Here are made-up elements, facts about them, and rows of numbers that follow some of those facts. Name the element behind each unnamed row.

Some elements and their rows:
trilo: [  1   3   6  -3  16  11  17 -19  10   8  15   4   2  -1   1  -8 -13 -22
  -1  -6   4  12   0  13 -15   3   2]
genu: [ 26  34 -38   0   3 -25   4   9 -49  -4   2   5  16  41 -41  -5   5 -13
 -24  19  -5   3 -17  11 -17   8  35]
volok: [  4 -25  -1 -22  -8  10  28 -10 -10  30   1   4 -46  -9 -32  -9  31   2
  25 -15 -25 -12  17  21  -1   1   5]
stira: [ -3  -3   6 -12   2  -2   2   3 -10   1  11   1  -7   0  15 -11  -2  -7
  -2   1  12   1  -7   7 -16   4   7]
drigim: [ 13   4  -5   0 -15  -9  13  10  -8   8  -7  -9  10   9 -23 -11   0   4
  -6 -10 -13   1  -3  -3   3 -10  10]
flogren: [ -5  -5   8 -14   1  -3   3   6 -14   2  11   2  -9   1  17 -13  -1  -7
  -2   1  16   0  -8   9 -17   5   9]
flatre: [ -4  35  12 -13  19 -14  -9  13   2  -6   3   3  16  -3 -20   1   6   3
 -15  12 -14  11   4  -3  10 -12  30]
fegrir: [  5  13  -7   8   4   4  -3  -6  21  -6 -15  -1   3  -2 -19  10  -4  -1
   3  -7 -20   0   5 -11  11  -2  -9]
dulos: [  8 -21   5  15  -6  -1 -10  -5  -3  11   7  12  29   9   2  -8   5  15
 -11  21   2   1   8  -2  13 -12 -11]
saradrum: [ 14   8  22   7 -12 -13   8  -8  27 -20   6  -4   4 -19  23  -8 -26  24
 -16 -11 -13   4 -18  11  12 -12   5]
fiva: [ -6 -15   5  34   7   0   0  11  19   1 -18  -8   3   2  32   5 -17  -4
   0 -15   5  -4 -17  -6 -10  10  -6]
bilum: [ 12   9  -9   6 -10  -2  16   0  -5   7   8 -14  21   9 -19  -5  -9  -1
 -10 -13  -3  14  -5  -2   8 -11   9]
drigros: [  4  -6  -2 -11   1  21 -14  12   0   3  18  15   0  16   1 -26   0  -3
  13   0  -7   8  -8 -17   1  17   1]
toflubra: [  3  -5  -1 -12   2  26 -15   8   2   4  23  16  -1  16   3 -28  -1  -4
  15   0  -7   7  -9 -18   1  21  -1]
kudralo: [  3  -5  -2  -8   3  21 -12   5   3   3  19  12  -1  12   2 -21  -1  -3
  12  -1  -5   7  -7 -13   0  16  -1]
rebro: [  6  -1 -30  24 -19  -2 -11   3 -18  -5  17 -29  -3   1 -16  32  20  33
   9 -17  -2   5   1  -3  44  -6   0]
nokol: [ 3 -1  0  0  3  2 -1 -2  4  0  5  3 -1  0  2 -3 -1 -2  1 -1 -3  4 -1  0
  0  1 -1]

Some facts about the elements:
balonok η kodrar; bramuk η mutren; branagruk η figru; bufun η gruzu
buskir η nuplagrir; deklam η gubim; dratis η vigus; dremos η riklar
drevuro η ziflar; drigim η plakil; dulos η tobo; dutul η kulo
febu η skiri; fegrir η sturonun; figru η veflugran; fiva η zako
flapleke η kober; flapostuk η rilom; flatre η skuflon; flevar η plagu
flogren η ratrilan; flupa η lamel; fotra η stuplo; gabil η saradrum
ganudrin η flebek; gatri η redrun; genu η dratis; gravogra η vebral
grazer η balonok; grili η pafal; grirum η pinim; grupom η pugran
gruzu η kadro; gusor η pimabrul; gusti η flapleke; kadro η stira
kazi η flevar; klaklural η fotra; kletrir η troster; klidramom η grupom
kober η migrimo; kodrar η roklas; kopas η febu; kulo η rekem
lamel η gabil; lazin η plistan; legrom η gusor; luklos η mipuvar
maskeflo η grili; migrimo η skosti; nesado η buskir; nuplagrir η branagruk
pafal η deklam; pimabrul η gravogra; plagu η plaplel; plakil η ganudrin
plama η skebrudrem; plaplel η fiva; plavar η flupa; plegrem η klaklural
plistan η kopas; plugral η drevuro; pugran η gatri; raflas η plegrem
ratrilan η stugrol; redrun η kletrir; rekem η flapostuk; resil η kazi
riklar η drigim; rilom η fegrir; roklas η brukor; saradrum η truren
sidri η resil; skiri η trelan; skosti η luklos; skuflon η ziklim
sodrin η tronil; sogol η plama; stido η volok; stira η flogren
stugrol η sodrin; stuplo η rebro; sturonun η legrom; tabro η stido
taklam η britrudan; taplal η klidramom; tasa η genu; tobo η zonage
togesan η sidri; trelan η vepo; trilo η bramuk; tronil η taklam
troster η flatre; trufuflal η togesan; truren η trufuflal; vebral η bufun
vepo η grazer; vigus η taplal; volok η faflupla; zaklustel η dremos
zako η lazin; zeko η tabro; ziflar η dulos; ziklim η plavar
zonage η raflas; balonok μ bresi; bilum μ muple; bopluk μ nokol
bresi μ stugrol; bristaklem μ drigros; britrudan μ porom; brukor μ bristaklem
desa μ totul; dofar μ ziflar; dratis μ pinim; dremos μ flila
druzik μ plovum; faden μ trastar; faflupla μ drigim; fafon μ roklas
fefan μ kodrar; flapleke μ skosti; flatre μ sodrin; flila μ tasa
fotra μ teku; fuplis μ flapleke; gabil μ genu; gabrus μ druzik
ganudrin μ plama; genu μ faflupla; grene μ ganudrin; grili μ fafon
gruzu μ tudre; kadro μ klufler; kimu μ faden; klaklural μ ziklim
klastul μ zako; kletrir μ zonage; klufler μ trasoskan; kluplevak μ brukor
kodrar μ balonok; kopas μ dristen; kudralo μ nesado; kulo μ lazin
lazin μ sogol; lefan μ zaklustel; luklos μ plipam; migrimo μ trori
mipuvar μ stotro; muple μ pugran; nesado μ toflubra; nokol μ plistan
nuplagrir μ veflugran; pelam μ kulo; piflil μ dratis; pinim μ kopas
plama μ mipuvar; plipam μ kletrir; plistan μ flebek; plovum μ piflil
porom μ zitim; pugran μ gabil; raflas μ saradrum; riklar μ sturonun
roklas μ nuplagrir; saradrum μ gabrus; skosti μ pelam; sogol μ rekem
stotro μ tabro; stugrol μ britrudan; stuplo μ klastul; sturonun μ fefan
tabro μ dofar; taplal μ flatre; tasa μ taplal; teku μ riklar
toflubra μ trute; totul μ trotruk; trasoskan μ truren; trastar μ trufuflal
trilo μ kimu; trori μ kadro; trotruk μ fuplis; trufuflal μ luklos
truren μ klaklural; trute μ kluplevak; tudre μ fotra; veflugran μ desa
zaklustel μ gruzu; ziflar μ lefan; ziklim μ dremos; ziklogras μ zodravar
zitim μ migrimo; zodravar μ bramuk; zonage μ bilum

Name these rows:
No name comes twice in this set of rows, the named rows included.
[  4  31 -11   5  39 -28 -16  15 -29   6 -13  29   4  35 -28   4  17 -35
 -27  39 -14 -11  -8  13 -33  19  39] : tasa
[  6  -5 -23  25 -13  -2 -10   0 -12  -1  15 -15   6   4 -10  21  14  28
   4  -7  -3   4   3   0  35  -5  -3] : stuplo
[ 22 -16  -1  21 -27 -11 -11 -18   0   0  14   4   6   2   2   3   4  25
 -18   4  -9  -6  -4  11  23 -13 -18] : raflas
[ 10 -30  19  16  -1  -2  -9  -7   3  19   1  29  44  16   8 -25  -3   8
 -21  35   2   0   9  -1  -2 -12 -12] : plugral
[ 35  26 -18  -4 -10 -31 -11 -22 -27 -20  10  24 -18  21 -10  -1   0 -10
 -33  22 -11 -16 -27  30 -21  11   9] : dratis
[-12  -2  19 -14  11 -14  -3  24 -18  13   4   2 -13   3   9 -10  12 -17
 -10   2   6  -5  -9  10 -22   2  25] : sodrin
[ 11  21   5   2  -6  -9  22  16   8  -8   3 -19  37  -2 -12 -14 -21  22
 -13 -16 -11  23  -7  -6  18 -19  26] : gabil
[  1   5  -9  -4  -6   4  -1   2  -4  -2   9 -10 -13  -5  -7   6   7   4
   9 -14  -5   2  -1  -1  11  -1   0] : flebek
[ 10 -28   4   0  -6   3  11  -9  -6  27   2  16  -6   4 -17 -13  19   9
   6   9 -14  -7  15  15   3  -4  -2] : maskeflo
[-16  30  23  -9  20  -8  -6  14  11  -6   5  -1  19  -6 -13  10   2   4
 -11   7 -11   9   5  -3  16  -7  30] : ziklim
[  7 -17  -6  22   1 -10  -2 -17   2   6 -19  -1  11  -6   9 -21  15  13
 -16  51  16   9  11  -5   2 -12 -12] : ziflar

Now the same elements, written a new way:
Some rows with their names:
fotra: [-11   0 -12  14  -3  24  17  11  31   3 -14   6  -2  12  -4  10 -14 -29
   4 -13   2   2   2  -3  -1   0   3 -10   7 -18]
trastar: [-27  -1 -16  18 -10   7  43  17  14  10 -16  12   4   8 -25   1 -31  -6
   1 -17  -5  -6  -5 -16 -22  -5  -6  10  -6  -2]
gravogra: [-27   7  -5  15   8  10  21  15   1   7 -12   8   4  14 -11  -6 -35  -7
   0 -19  -6   3   3  -7  -6  -8  -2  -8   3 -14]
grili: [-27   6  14  23   6  16  31  13  -3  20 -34  16 -11  20   1  -6 -44 -16
  -3 -45  -2   2  -6 -11  -6 -17  -5 -11  -3 -20]
dremos: [-30  13   3  12   8  -5  24  25   6 -11  -7  31 -12  25 -22  -2 -46 -26
   8  -9 -20   1  -4  -1  -2  -2  -8   4   0  -2]
ziklim: [-24   1 -14  16  26  -3   9  24   0 -19  -3  24 -16   8 -37  -8 -50 -14
  21 -18 -25  -1  -1  -1  -5   5  -4 -23   7 -13]
zaklustel: [-18  13  -4   5   5  23  25  11  20   8 -13 -10   3  12  -4   1 -17 -14
 -14 -29  -3   2   6 -16  18 -11   3  -4   9 -15]
pinim: [-11   9 -17  13   4   6  -4  18 -15   3  15  11  23  11 -18  -1 -34   6
   6  23   6  10  18   2 -27  -4   2 -21  -2 -29]
zeko: [-41   9  21  12   7   9  45  11   2  20 -29  19 -27   9  -3  -7 -34 -16
 -14 -41   1   6  -2 -20   5 -18  -7   4  -5 -22]
sogol: [-23   5  11  21   6  15  29  13  -6  20 -28  13  -3  26  -2  -9 -44 -11
  -8 -41  -6  -3  -5 -11  -1 -20  -7  -9  -7 -17]
pelam: [-13   3   2  28   5  17  17  16  -7  17 -28   9  11  29   0  -7 -49 -10
   2 -40  -7  -4  -6  -4 -11 -15  -4 -19  -2 -15]
deklam: [-34  10  10  16   7   9  33  14   3  13 -25  16 -18   8  -7  -3 -37 -15
  -4 -33   0   8  -1 -15  -5 -11  -4  -4   1 -20]
gubim: [-29   4   8  19  -2  12  33  19  12  11 -26  28 -23  12 -10   5 -35 -26
   7 -22   4  12  -5 -11 -12  -5  -2  -2  -3 -17]
plovum: [-23  10   2   8   3   6  12  12 -17  15   6  19   1   8 -12  -2 -31   2
  -6  13  13  12  15  -6 -17 -12  -1 -12  -9 -35]
plegrem: [-24   9  -7  16   7   9  20  17   2   6 -14   8   2  12 -13  -4 -38 -10
   2 -21  -5   3   3  -8 -10  -5  -1 -10   5 -17]
toflubra: [-27  18  -2  11   7   9  22  29  -4   2 -12   9   3  13 -18  -3 -46  -4
   4 -20  -9  16   3 -14   0  -7   3  -4   3  -8]
pugran: [-24  -9 -35  17   3   1  33   8   5  11 -19   6   9   4 -42  -5 -47  -9
 -11 -24  -8 -13 -10 -22 -17   4  13  12 -14 -18]

Name these rows:
No name comes twice in this set of rows, the named rows included.
[-31  10   5  20   8   9  30  16   3  10 -23  16 -13   6  -9  -1 -39 -17
   5 -32   1  11   0 -13 -12  -6  -1 -10   5 -20] : skebrudrem
[-24   6  -8  22   8   9  16  18   5   4 -18  11  -2   5 -13   1 -42 -14
  15 -22  -1  12   1  -6 -21   2   2 -18  10 -19] : rebro
[-31   9   7  15   7   8  32  14   2  11 -21  12 -11  11  -9  -4 -36 -14
  -4 -29  -2   6   1 -14  -5 -11  -4  -5   1 -19] : kober
[-23 -17 -10  10   0  21  13  -1  28   5 -14  11   0  18   1  -7  -1 -24
  -1  -2  -3  -6  -2  12   3  -3  -4  -5   3 -16] : sturonun
[-12  15   9  26   1  14  23  19  -8  14 -14  -2  29  38   5  -2 -36  -1
   4 -23 -11  -7   4  -3 -12 -22 -11  -8   6  -2] : lazin
[-41  31  -7  18  -2   4  10  29   2   0 -22   6  28  15   7   0 -53 -24
  21  -9   3  41   2   7 -28   9  10  -1  27  -6] : brukor
[-13  40   1  19  12  -7  27  29  -3  -6  -1  12  -6  17 -25  18 -60 -23
   3 -32 -12  -2   9 -22 -14  -4  -4 -10   6 -15] : sodrin
[-28  10 -36   5  -2  -3  31   8   3  13 -14   5  20  13 -32 -10 -56  -9
 -38 -38  -6 -17  -3 -21  -5  -1   4  10 -18 -21] : genu
[-34  16  17   9   5  26  41  18  20  16 -35   4 -28   1   2   3 -25 -23
  -8 -48   5  22  -1 -27  18 -10   6  -1   9 -18] : tabro
[-23  24  -1  17  18 -11  21  11   4 -10   1  15  -8  20 -17   6 -42 -31
   1 -24 -14 -13   8  -4 -12  -3 -12  -9   8 -19] : kadro
[-17   7  -1   8  -4  10  29  18   5   8  -6  15   7  28 -15  -1 -30  -8
 -11  -8 -10  -8   1 -10   4 -16  -6   8 -12  -5] : plugral
[-16   5  -1  24   5  14  19  16  -5  14 -23   9   9  25  -6  -6 -46  -9
   2 -34  -7  -1  -2  -6 -10 -14  -3 -16  -1 -15] : fafon
[ -6 -10  -2  15   1  16  12  22  -6   6  11  25 -11   8 -28   4 -20  10
  17  25   2   5  11  -6 -15 -11  -4 -21 -13 -21] : saradrum
[-33  19  -1  12  18  -6  21  23  -2 -11  -7  19  -6  19 -22  -6 -50 -19
   7 -20 -20   3   1  -3  -3  -3  -7  -4   8  -7] : flila

Now the same elements, written a new way:
Some rows with their names:
trori: [ 10 -11 -22  -4  -3   6  -4  21   9  17  -4  20   9  -8  10  12   3 -30
   1   0 -16   8 -10 -26   2   2 -18   3  -5 -19   7 -20  -6  25  -6 -11]
kadro: [-24  -3 -12   1 -23  18  -1  15 -13  17 -17  47  22 -14  11  16 -21  -9
   5   4 -11   3   6 -41  16 -11  -3  -8  -8 -22 -11  -4   5  14 -26 -16]
klufler: [  9  -4 -25  -7   1   4   1  23   5  17  -6  21   9  -9   6  10   5 -25
   3  -3 -18   7   9 -23  -5   0  -6   2  -2 -11   4 -20  -3  31  -1  -2]
ziflar: [  6  12 -20 -15  -8 -18 -17   0 -11  25 -11   1 -26  14   2 -15   2 -23
  14   8 -30  47  15  -5 -15 -29  -3  31 -36 -16   9  -8 -10   4  -7 -11]
roklas: [  5  -2 -32  18   8  -5  -9  -4   6   2   0 -22  18   2 -12  -6  18  12
  -4 -10 -14   2 -19 -30  -5 -12  -5   8 -22 -19  14  15   7  34  -3  19]
klastul: [  8  -6  -7  -4   5   3  -1   7   2  12  -3  -1  -2  -4   5   4   7  -3
  -2  -1 -10   8   1 -10  -3 -12  -5   0 -18  -8   2  -6  -8  13   4   1]
gabil: [  4 -10   8  10  15  -8   9  23  -3  31  14  12  -9  -3   3  -7  -9  -3
  12  29   1  -7  28   2   1   6 -16  -3 -17 -11  32   3 -11  -2  32   9]
plugral: [  2  25 -18  -5   5  -7 -11  14   6  11 -14  -9 -29   3  11  -9   3 -10
   3 -15 -17  25   4  -4 -13 -25   2  13 -12 -13  15  -4 -16  -5   0 -19]
deklam: [ 17   0  -5  -6   8   5  -1   3   4   6  -1  -7  -7  -6   7  17  10  -6
  -6  -8  -7   7   3  -5  -4 -13  -3  -4 -21  -7   0  -9 -11  12   2  -2]
faflupla: [ 12  -7  -2  -2  15  -3   4  11   7  11  -4  -6  -2  -5   5  11   5   0
  -2   1  -9   7  -4  -4  -4 -14  -6   1 -23  -9  -4 -12  -8  17   4   2]
fuplis: [ 15  -1 -22   0  15  12 -16  -4  -2  31   1  -8  10 -13  -3   1   8  22
  -7   2  -7  14 -27 -13 -14 -12   4  -3 -14 -13  11   5   8  10  11  -2]
taplal: [ -9  -9  -7 -19   1  27   5  39  14  16   6 -28  12  -5 -21  -2  17 -23
   3  14  -8  12  29 -23  -6 -14  17  -4   9  -6   0  18 -15  29  20  18]
tobo: [ -1  33 -23  -5   6 -11 -12  17   7  13 -18  -9 -36   6  12 -15   1 -11
   7 -17 -21  31   4  -3 -16 -28   4  18 -10 -14  19  -5 -18  -9  -1 -25]
legrom: [-25 -17   8 -12 -22  -3 -21   5  -7  15 -10  25  -9 -21  24 -13  14   0
 -10 -12   4  -4   4   2   7 -13   2  -4 -26  -8  -7  23  -6  11 -20  -1]
bramuk: [ 13   3  -5  -6   6   6  -3   5   4   5  -1  -7  -9  -6   8  15  10  -7
  -5  -9  -7   7   6  -6  -3 -14  -2  -3 -20  -8   3  -6 -11  10   0  -3]
kulo: [-11 -25  -7 -12  -7  -7 -29   2  -2  35  -6  15   1 -24  17 -24  22  11
 -11  -5   0   3 -25   2  -7  -7   2   0 -21  -8   1  22   5  19  -5   3]
rekem: [-15 -19   4 -15 -16  -8 -25   6  -1  17  -6  16 -14 -22  25 -16  25  -4
 -12 -16   5  -4   0   9   0 -10  -1  -3 -24  -7  -1  21  -7  17 -15   1]

Rows to name:
No name comes twice in this set of rows, the named rows included.
[  7  -3 -24 -10   3   2   3  23   2  17  -7  21   8  -9   5   7   6 -21
   3  -4 -19   5  18 -22  -8  -3   1   0   1  -5   1 -19  -1  33   0   2] : trasoskan
[-12 -17  11  -3  11  13   7  49  26  22  11 -34   8  -4 -17   5   7 -21
   9  32   4  10   8  -9   6 -15   0   3 -15 -23   8  23 -22  18  21  12] : pugran
[  9  -7  -9  -6   4   3  -2   5   1  15  -2   2  -1  -3   2   4   7  -7
   1   4 -12  10  -1 -11  -4 -12  -7   3 -21  -9   1  -6  -6  17   4   1] : grene
[ 15 -15  -3 -14  -8  -4  -8 -10 -13  19   4   0  -3   5  -3   2   9 -11
   3  16 -17  24  20  -8  -4 -17  -8  11 -38  -8  -5  -7  -5  19  -3  12] : lefan
[ 15   7  -5  10   3  -1  -1  -2 -16  16  17  19 -17  -1  10  -3  -1  -5
   3   5  -2 -12  38  -2   0  10 -17 -10 -14  -6  42   2  -9  -6  24   5] : togesan
[ 13  -4 -11  -4  10   6  -6   2   2  17  -1  -5   0  -7   3   6   9   2
  -4  -1  -9  10  -9  -8  -7 -13  -2  -1 -18  -8   3  -5  -4  13   6   0] : sogol
[-27  -7   7  -6 -22   5 -14   2 -12  12 -12  23  -4 -18  18  -1   1   6
  -6  -7   3  -2   8  -9  11 -18   4  -9 -24 -12 -10  20  -3   5 -21  -6] : gravogra
[-10 -16  16   3  18   5  10  51  24  26  11 -26   2  -5 -12   4   0 -17
  13  36   6   4  13  -4   6 -10  -4   1 -17 -21  13  20 -22  11  26  12] : kletrir
[  6   2 -26  24   3 -15  -2  -6  -3  -5   6  -4   5   7  -2  -9  12   2
   0 -11 -14 -11   9 -24   0  -1 -17   6 -24 -15  27   9   2  27   0  23] : plistan
[  4  -9  -5   0  12  -5   4  13   7  15  -6  -2  -1  -4   3   2   4   1
   1   5  -9   7  -2  -6  -4 -14  -6   3 -22 -10  -2  -6  -7  16   6   3] : kimu
[ 15   8  -8  13   3  -5  -1  -5 -15  11  15  17 -17   0   9  -4   0  -3
   3   1  -3 -13  36  -5   0   9 -17  -8 -16  -7  42   1  -7  -3  19   8] : resil

